[ -28   53   20  -21  202 -104   21  -19   70  -97 -230   -8  -80   84
 -152  -40  208  207  107    8   -9 -217  -27  -77   82  -10 -139 -285
  -26   40   67 -240 -100   -5 -102  197  -72  185]
Z364
[ -91    0 -200  109    6   -9  -18  -36 -260 -111   34   66 -184   32
  -11    9  -64  114   -7 -129   88  -59   30   87  -61  -64  -61  123
  -67   35   29  -41  -92   21   81   -3  -33  -34]
Z549
[ 669  126  346 -255  -78 -211 -201  -93  162  -66  -35 -188  -56  101
 -127 -151  205  328   -7 -358    4  404 -148   30   83  278  320  145
 -373   59 -192  -31   30  166 -111  -24   75  187]
Z840
[ -35  -17 -223  137   -8   27  -42   -5 -231  -43   79   87 -170    3
   24  -47  -37   95  -41 -175   69  -96   17  100  -45  -19 -117   42
  -65   19   20  -10 -117   49   60  -27  -63 -102]
Z823
[ -85   33 -173  128   28  -10  -69  -48 -171 -139  112   38 -151    4
  -59    5   31  142   23 -171   62  -62  -36   86  -48  -11  -94   74
 -135   -9   20  -83 -112  -14   29  -49  -19  -82]
Z840
[  -6   71   82  -14  -33   43   57   71  256    7  -85   15   55   59
  -73    4  113 -102   36   74  -57  -36 -116 -136   19  108    4  -75
   63   28  145  -44   92 -117  -44  -72    4   51]
Z237
[ -68   35 -188   98   49  -44  -79    1  -80 -185   62   22 -101  -12
  -34   -8   -9  225   40 -146   66  -55   -9   99   -3    8  -33   46
 -102   18    0  -87 -111  -35  -42    4  -84  -38]
Z238
[  15   24   36  -23  -39   82   50   43  293  -20  -61   -6   47   50
  -21  -27   69  -97   20  122  -39  -59  -96 -110   23   30  -41 -155
   65   53   59  -30   73  -93  -68  -20  -29   54]
Z549
[-899  -68 -225  -89   29   65  -95 -268 -113 -163 -114 -225   72  166
   -7  152 -215  260 -212  -63   59 -282  225  302  -85 -633 -617  160
   95  -77  337 -532 -104   92   32  406 -415  -70]
Z364
[ 447 -359  486 -246  -28  103   67   77  438  491 -347  294  -42  277
  212 -201  -94 -496 -337  279   19   63 -148  -77   34    0  -41 -391
  206   90  -41  156  124  244  -79 -150  -56 -107]
Z823
[ -17   28  136  -89  -10   86  -76 -141  157  -17  -28  -28   19   12
  -20   52   33  -65 -173 -106   17   54  -60  -91  -18   19  -29  -86
  -83  -46   29  -52   60 -198   91   -3   -9   50]
Z370
[  80  -16  134  -20   25   40   65  -44  114   77  -33   11  -52   85
   -5    8   35  -19 -100   85  -26   52 -118  -17  -45  -31   51 -170
   51   32   63  -52   15  -74   69   11   66   70]
Z364
[-194  231  351   15  -14 -182  341   28 -281  192 -119  -20   23 -189
 -108    0  -19 -390  282  655  -21  182   59  -28  198  313  248  -45
  128 -334   17 -189   38  -44 -125   59  382   22]
Z823
[ 416  188  190  -55  224 -153 -447 -165 -324   48  332  -16  382 -428
  380 -192 -273  365  115 -291  172  534    6   44  205 -168  207 -148
  157 -126 -294   41  -91  448 -170 -228 -455  223]
Z364
[ -24 -352 -205  -53  -82   10 -376 -402 -263  -21  353  219 -145   42
   13  241  244  332  -58 -591    5 -173  -38  -52  -14 -142 -253 -195
 -107   55    7  111 -170 -113  111  -43  -88    0]
Z237
[-190   45  186   -5    6   91   54 -214  268  -97  127 -138   50 -114
  -52   35   79  -70   13  110 -104  -97 -123   11  -14 -184  -84 -240
  -98 -142  -36 -250   50  -69  -34  109   22 -117]
Z79
[ -39   -9 -178  116   62  -79  -38   29 -197 -105   38   34 -125    7
   13   24  -27  112   17  -92   93  -94   49   79   20  -79  -46   60
  -96   49  -15  -70  -85   40  -20  -26  -49 -110]
Z79
[  99 -138 -144  226  -39 -165  -51 -171 -409  309  136  144   16  111
 -103  247  169 -129  -11 -413  -37  -97   14 -182 -101   47  -20  394
   73  191  144  403  -74   75  168 -221   -3  -60]
Z724
[ -81   23  184   10  119  102   69  121  237  -80 -224   50  144  -15
  -44  -59 -160   57   81  180   30  -34   -7  -16   26   94 -122 -301
  174 -226   47 -186   -1   10  -96   71 -121  200]
Z238
[-160   21 -199   88  -30  -39  -27  -11 -196 -192   23   75 -100   13
  -73   14  -37  133   43 -106   56  -86   81   89    2   -4  -64  210
  -95   -7   26  -51  -80   -3  -57   -5  -62  -67]
Z724
[ 110   22  116  -94  -70   40   55   48  345    8 -101    0    7   81
  -51  -11   77  -29  -23   59  -28   -4 -128 -147   61   46   21 -134
   81   89   74  -57   87 -110  -93    9   -4   95]
Z549
[-109   43 -134  130   30   -6  -46  -29 -143 -151   67   41  -81   -3
  -95   16  -20  215   24 -234   53  -71   -7   48  -29   31 -113   76
  -48   -2    8  -33  -75    1    3  -16  -81    3]
Z724
[ -54    7 -148   83   31  -38  -56   35  -77 -116  -12   36 -156   59
  -88  -33   13  198   21 -172   72  -83  -12   88   -4   49  -62   49
 -121   28   57  -46 -102    1   -4  -16  -47  -19]
Z549
[ 287   93  193    0 -124 -175 -124 -133 -143  313  216 -252  281 -284
   71 -141   34 -371 -104  -32  -33  520  156 -101  -24   49  385  570
   14 -178  -11   33   -3  194  -27 -233   35  -17]
Z364
[ 176  108  -30  317  252  -96  -12  256   56   93  117 -129   96 -112
   -4  -58  -16   43  188  330   60  131  194   40   89   55  116 -140
  -46 -209 -245   87 -264  116 -349 -232  -61  -32]
Z238
[ -26  -25 -126   30  -76  -35  -42  -47  -68 -101  -58    1  -54   51
 -115  100  115  -75  -69 -107   24  -73   33 -136  -23  -98  -74  102
  -83  139  227 -273  111  -67  128   85 -109  115]
Z840
[-100   12 -137   84  -31   -1  -65 -107 -173 -100   90   96 -119   44
  -42  -16   29   73  -22 -137    8  -62   25   37  -48  -65  -73  147
 -110  -20   83   12  -85    5   33  -55  -20  -48]
Z238
[ 301 -340   75 -328 -332  399 -227   24  230  192  211  332  320  -58
  419 -268 -238 -443 -199 -130  -48  -41   92 -213  127  136 -261  -99
  224   48 -140  705  350  163   80  -35  -82    3]
Z364
[ 174   35  -50    5   -5   87  163   17 -208  128  -93   14 -136  -69
   97 -190   -7  -52   46  127   20   -8  -33   -8  -79  -16  106 -149
  150  104 -110  -27   -1  140   51  150  -28  132]
Z237
[ -12   28  227  -90   32   -5  -28  -65  313   15  -73  -43   75   52
  -75  -57  129   71  -82  -90  -49  -19 -128  -99   47   62  -33 -219
    2  -45  138  -79   33  -86  -22   -8   29  124]
Z364
[-43  33 118  30  40 -29   9 -40 153 -31  22 -65  16  -4 -70  63  74  41
  18 -46 -39  31 -49 -56  -8 100  91 -55 -46 -31 -24  -6  -1 -71   2 -52
  62  97]
Z79
[-162   49  101  -71  -38   50  -66 -114  114 -119    4   -3    2    0
  -93   90  -39   28  -89  -89    9   17  -99 -116   -1   39 -117 -107
   13  -37   81 -108   52 -186  118   -7    5    8]
Z237
[   9   41  -64    1  -60   51   54  106   96  -78  -66   51    6   48
  -19   16    0  -20    8   60   -3  -90  -24  -60   21   -5  -50   37
   42  137   35  -68   27 -107  -85  -10  -59    9]
Z238
[-134   14 -126  142   23    0   33  -33  -99   14  -18  -32  -29  -23
   13  -17   55   13   40   -3   -9 -171   78  172   -5  -90  -17   -1
 -128   43   75 -140  -18  176   -9  132 -113  -35]
Z370
[ -44    9 -146 -156  257 -200 -420  -93 -191 -125   16  245   -9   92
   63 -200  -69   95 -129  119  129  176  212 -101   48 -431  -82  208
   -4  -89   30  151  -77   10   77 -271 -199  -44]
Z237
[  80  -43   50  -43 -136   96   66   28  247   18  -31   51   49   58
  -10    7  101 -210  -68   35  -71  -66  -75 -137    9   85   -6  -25
   11  135   96   16  123 -109  -29  -52   43   32]
Z364
[ -12    7   25    7  -34   43   90  139  246   46  -83  -17   44   86
   -1    9   88 -111   35  136  -52 -107  -70  -90   47   62  -13 -147
   82  100  100  -65   57  -83  -70   -1  -21   69]
Z79
[   3   27   76  -47 -128   91   80   27  326   -5  -73   -8   44   26
  -51   18   60 -134  -54   70  -58  -32  -96 -134   27   81  -21  -63
   74   52  107  -67  120 -146  -41    0   12   24]
Z549
[-101  -69  -49  -24   63   63  -71  -34 -110  -45  109  -61   74 -178
  140   10    8   99   44 -146  -28 -139  138   42   54  -16 -104 -222
  -56   13 -138   14   41  106   78  186   -5   95]
Z237
[-166  166 -219 -174 -165   78   17  188 -264 -270 -507 -140    3   75
   58 -196 -479 -192 -356  176   64  160  581  -52  261   31 -181  229
  144  147  -90 -359   41   98   70  425 -381  278]
Z823
[-183  -20    2   24   16   -1  -75 -119  -54  -65  121 -107   22 -161
   25   80   27   65   34 -100   16  -54   22   66  -39 -120  -48  -63
 -128 -120 -169  -25   12   73  -12  -41  -23 -205]
Z840
[ -71   48 -127   82   25   -8  -60  -30 -275 -113  101   54 -110  -26
  -54  -16  -70  127   93 -151   87  -16   -4   98   20  -10  -92   91
  -62  -85  -40  -50  -44   40   62  -17    1 -113]
Z79
[ -19 -102 -108   13  -23   95  -96  -69  -58 -127  203   37   26  -87
  167   80  -78   40  -12 -244  -25 -153   67  105   -8 -110  -83   75
 -166  128 -126   82   38   91   42  129  -96  -54]
Z238
[ 119  -17   78  -64  -62   26   37  102  372  -22 -141   65   26  129
  -95   -7   89   -5  -75   31  -26  -55 -116 -153   49   60   -9 -109
   67  148  126  -57   72 -124 -108  -44  -29  102]
Z370
[  23   47  130   45   40    3   -8  -68  132   18  -37   47  -13   10
  -46   -9   97   23  -41  -90  -23  -58  -48  -79  -20   89   38 -111
  -89  -99   22   83   30  -54   26  -21  -16   63]
Z370
[-205   96  202  -85   25  -76  -60 -195  135 -122  -66  -21   18   76
 -175   77    5   42 -102   37    1  124  -35  -56   15  -12   30   93
  -49 -132   74 -102   12 -200   30  -92   50   15]
Z79
[ 161   31  210  166  187  -77 -156  125   84   84  111  -21  313   25
  -49  -89  302 -101  434  258  -33  110    1 -157    2  331  191 -219
  -25 -453 -123  513  -87   41 -255 -556  136   81]
Z238
[ -69 -149 -101  -28   24  204 -105   23   19  -85   19   89  -26  -99
  159  -12 -121  -10  -68 -200  141 -172   39    9   -2 -108 -174 -216
  -52   48  -86 -204   -4  -58   99   97 -122   72]
Z840
[  83 -149  -61 -141 -133  -76 -130 -119 -281   21   -2   73 -386  243
  -85  109   72   43  -23 -126   71  137  -30  -40   83   34 -118  -62
  -71  135  -31 -167 -135   91  -32   42  -57   49]
Z79
[ -42   38  170   38  103 -125  -19  -84  192   86  -69   62  -43   85
  -41  -18   72    8  -96   66   27   31  -79  -36  -45  -18  142  -15
  -51  -69   91   84  -28  -46    3 -164   47  -58]
Z724
[-158   53   90   34  115  -61    0 -128  -55   -5   21   28   -2    1
   -1   94   32    1   -6    7    9   -2  -73  -13  -32  -46   36   -2
   36  -57   32  -24  -15 -116   67  -41   29  -23]
Z364
[ -52    7 -204  104  -39   20  -25  -33 -145  -97  107   46 -155   13
   13   21    0   67   -5 -128   31  -43   10   57  -25   -7  -30   27
 -109   23   14  -41  -26  -16   94   28  -18  -44]
Z364
[  35   32   15   14  -38   62  115   52  211   68  -49    1  -39   54
   30   -2   86 -139   -9  109  -19  -55 -117  -48  -32   16   57  -65
   31   48   71  -30   53 -104  -34  -23   41  -28]
Z823
[ 156  -99  210 -107  -54   86   80  -94  591 -144 -174  -69 -179  104
 -203  205  230  110  -54  -13  -36  106 -149 -137 -300  274  375   32
 -301  -57  -82  137 -182 -286 -227 -284  222  192]
Z79
[ -67  101 -170  168   87  -38  -17  -15 -205 -134   97   -6 -121  -68
  -22   18   -3  190   44 -207   60  -96    0  121  -25  -42  -46  119
 -117  -15  -51 -114 -118   -3    4   51  -52 -101]
Z370
[ -94   47 -200  147  -21  -25   -2   -3 -224 -110   45   28 -113   29
  -52   13  -14  107   28  -90   55  -61   47   70    8  -39  -71   79
  -45   35   34 -108  -57   27   16   19  -62  -44]
Z724
[ -89  -92 -145  180   79 -142  134    4 -164   42  -71   23  -89   27
   41  140  137  -46   18  178  -66 -158  164  -43 -114 -220  135   28
   16   35   89  -50  -71   65   15   63  -50   93]
Z840
[-141 -394 -141   72  181   54 -423   16  -48  115  301   15  165 -230
  396    3 -223  168   46 -177   87 -150  111  524 -117   48  198 -222
 -362 -265 -287  672 -225  238  130 -217 -106 -512]
Z79
[ -84   45 -309  177   63 -103  -14   86 -416 -120   59   70 -147  -47
  -14  -19  -62  210  124 -148  126 -106   53  103   -8  -46  -44  167
    3   59   -8  -60 -138   90  -28   13 -101  -49]
Z370
[-164   50 -208  154   20  -69   -3   27 -149  -97   16  113 -131   13
  -55   26  -57  176   61 -142   91 -105  -11  120  -10   46  -49  167
  -58    3   68  -16  -94    2  -36  -64  -43 -139]
Z238
[ -28  -23   36  248    7 -334  -56 -160 -355  247  110  194   58   41
  -81   15   49   -7    4   21  -43   30  213  -96 -153   29  279  582
   56 -233  -49  697 -230  134   -7 -455   81 -204]
Z364
[ -51  -29  -90  194  122   30 -111   86 -188  -28  179   36   54 -155
   65    0  -94  218  145 -108  114 -205   -3  188  -58  -92 -124  -27
  -46    2 -181   43 -124  153  -43  -79 -144 -200]
Z840
[ -28   48   70    8   31   51   32   57  247 -101  -51  -14   80   30
  -55    2   70  -42   31  111  -19  -58  -42 -101   38  -22  -44 -119
   40    0   27 -135   58 -125  -88  -14  -17   63]
Z724
[ 121 -197  308 -188  -55  -75 -288   28  208  352 -212  181  210  211
   57 -347   47 -160  -88 -268  -37 -128  -51  -90  208  311 -178 -259
  -18  154  262  362   54  490  -37 -135 -262  146]
Z238
[-252  143 -615  220  -86   49  207  232   18 -382   31 -323   23  -41
    2  -45   47  235  241  249  -18 -210  243  103  396   38 -171 -426
  306  149  -62 -582  218  -87 -141  765 -196  272]
Z823
[ 128  107   -5   98   94 -138  -18   66    1  237   23 -129   17   23
   -2 -112  258  -91  212  -22   16  -98  -88   12   81   91   29  -67
 -117   93  104    8   83  244  -18   75   -1  -45]
Z724
[ -60  -13 -257  125    0  -19   -6    6 -151 -131   42   23 -131   20
  -34   74   24  151   -2 -231   65 -159   56   61   11  -38 -107  106
 -101  107   10 -116  -46  -31   15   83  -51  -53]
Z364
[ -27   17   11   24 -104   52   70   45  214   46  -71   71   -4   70
  -33   36   96 -166  -74   54  -42  -98  -92 -114  -40   68    5   29
   12   78  174   13   87 -139   25  -84   22  -39]
Z840
[  -2   22  120  -14  -49   89   71   36  339   42  -47   51   28   41
   -8   10  109  -98  -18   80  -44  -78 -163 -103  -30   98   40 -130
   31   12   99   13   69 -179  -39 -113   50   10]
Z79
[ 156  -59  345   35 -111   53  171   20  309  294 -104   78 -167  128
   61  -31  338 -332  -29  227 -227 -135  -61  -83  -27  218  178 -345
 -179 -213   33  155   23   66   48  -37  317 -119]
Z840
[ -31   66  157  139   24  -21   67   -7   46  131   32   96  -52  -26
  144  -63 -133   15 -163   58   -3 -145   18  213  208 -214 -143  -75
   97   34   63 -250   70  285 -139  249 -239 -297]
Z237
[-635 -108 -301   -6   35  224  -20  225  281 -407   23 -158  122  -88
  277   67 -188  319 -155 -250  -26 -589  483  -19  119 -479 -342 -186
  -24   52 -242 -237  -92 -192 -147  442 -358  242]
Z370
[-274 -310   16   82   89  503 -328 -108   18 -222  527  -75  607 -325
  132  151   85 -332  413 -436   18 -450   46  -13  -47   61 -486 -155
 -224 -187 -314  397  256   98    4 -169    7  -87]
Z840
[ -48   38 -210  100  -12  -74  -41    4 -217 -117   -3   67 -170   56
  -70  -42  -68  183  -14 -145   94  -38   49   66   15  -61  -61  162
  -44   51   66  -70  -95   52   18   -2  -85  -35]
Z549
